Below are the code and all the weights of a small trained network. Each question names an input and a class and asks about switching units off, where a switched-off unit gives its printed mean instead of its output.

import numpy as np


def w(rows, s, z=0):
    codes = np.array(rows[::2]) - 128.0
    scale = np.full(codes.shape[1], s)
    scale[-1] = z or s
    return codes * scale


def f(y):
    return y / 2 * (1 + np.tanh(0.7978845608 * (y + 0.044715 * y**3)))


def log_softmax(a):
    a = a - a.max(-1, keepdims=True)
    return a - np.log(np.exp(a).sum(-1, keepdims=True))


def net(x, mask):
    res = np.array(x, float).reshape(1, 4) / 4 @ E
    y = f(res @ A[0][:, :-1].T + A[0][:, -1])
    res = res + np.where(mask, y, B[0][:, -1]) @ B[0][:, :-1]
    return log_softmax(res[-1] @ U[:, :-1].T + U[:, -1])


A, B = {}, {}
E = w([
[17,213,96,197,141,43,170,165,79,2],'x0',
[41,193,83,88,110,150,145,2,42,191],'x1',
[101,107,119,140,144,134,135,146,107,139],'x2',
[133,145,130,10,90,39,233,204,193,120],'x3',
],0.0092)
A[0] = w([
[131,128,131,91,127,130,156,97,129,167,79],'neuron 0',
[150,113,134,120,123,131,136,141,160,175,254],'neuron 1',
[135,131,132,190,132,139,113,100,124,133,210],'neuron 2',
[121,98,100,85,164,153,82,78,119,165,120],'neuron 3',
[134,132,121,93,140,70,151,220,174,60,102],'neuron 4',
[184,85,142,183,134,158,82,208,168,92,128],'neuron 5',
[103,169,127,171,123,104,127,100,100,53,161],'neuron 6',
[117,134,127,3,114,95,184,157,140,162,128],'neuron 7',
],0.016,0.0076)
B[0] = w([
[121,162,128,123,101,116,141,142,120,109,157],'neuron 0',
[97,144,115,116,163,129,127,106,94,105,206],'neuron 1',
[112,150,126,80,112,111,167,132,120,129,196],'neuron 2',
[122,143,150,138,72,112,150,146,130,109,196],'neuron 3',
[141,147,171,136,7,146,153,146,117,142,231],'neuron 4',
[111,116,87,128,240,114,109,110,134,133,249],'neuron 5',
[156,93,115,120,216,139,97,123,151,139,202],'neuron 6',
[130,96,101,153,231,132,93,119,139,131,230],'neuron 7',
],0.015,0.02)
U = w([
[105,117,105,90,164,141,118,91,123,126,203],'0',
[168,60,122,173,173,167,96,151,196,173,228],'1',
[145,167,204,112,4,164,195,147,116,130,9],'2',
],0.012,0.0015)

Each question gives the input, the list of numbers given to net, and the class t.
The units are the neurons (one row each of A and B). Each row of codes is followed by its name. A weight is (code - 128) times the scale printed after its matrix; where a second scale follows, it is the last column's (A, B and U).
mask holds one flag per neuron, in row order. A switched-off neuron (its flag False) gives its mean, the last column of its row in B, instead of its output. The means were averaged over made-up inputs and are rounded, as every weight is.
A unit's drop is (log p(t) with every unit on - log p(t) with that unit switched off) / (log p(t) with every unit on - log p(t) with every unit switched off).
The circuit of an input: a set's keep is (log p(t) with only the set's units on - log p(t) with every unit switched off) / (log p(t) with every unit on - log p(t) with every unit switched off). Starting from all 8 units, units are removed one at a time, each time the one whose removal leaves the highest keep (on an exact tie, the one counted first), for as long as the keep stays at least 0.8.
units of the circuit, in order: the units of the circuit, biggest drop first
unit that matters most: the unit with the biggest drop
top k neurons: the k neurons with the biggest drops, biggest first
drop of u: that unit's drop, to one decimal
input [-7,-5,3,-4], class 0: units of the circuit, in order	[neuron 1; neuron 7]
input [2,5,8,5], class 1: units of the circuit, in order	[neuron 7; neuron 1]
input [1,-4,1,4], class 2: units of the circuit, in order	[neuron 4]
input [8,5,1,8], class 1: units of the circuit, in order	[neuron 7; neuron 6]
input [5,1,-2,1], class 1: units of the circuit, in order	[neuron 6; neuron 1]
input [2,6,5,1], class 1: top 3 neurons	[neuron 1; neuron 2; neuron 6]
input [-2,-7,2,-4], class 0: top 2 neurons	[neuron 7; neuron 6]
input [-6,1,-6,1], class 0: top 4 neurons	[neuron 4; neuron 1; neuron 6; neuron 0]
input [3,-2,-4,6], class 2: top 2 neurons	[neuron 4; neuron 5]
input [-5,-7,-5,-3], class 0: top 3 neurons	[neuron 1; neuron 7; neuron 6]
input [3,0,6,-3], class 1: top 2 neurons	[neuron 1; neuron 6]
input [4,-1,-7,1], class 2: top 2 neurons	[neuron 5; neuron 7]
input [1,-2,2,8], class 2: top 3 neurons	[neuron 4; neuron 5; neuron 6]
input [8,-3,-8,-1], class 1: unit that matters most	neuron 6
input [1,6,-3,6], class 1: top 2 neurons	[neuron 7; neuron 2]
input [-7,-1,3,-1], class 0: top 2 neurons	[neuron 4; neuron 1]
input [-1,5,3,0], class 2: top 3 neurons	[neuron 5; neuron 7; neuron 6]
input [4,1,7,3], class 1: drop of neuron 1	0.1
input [-8,-3,-1,0], class 0: drop of neuron 6	0.1
input [5,-1,-7,-3], class 1: units of the circuit, in order	[neuron 6]
input [3,-8,7,3], class 2: drop of neuron 4	2.3
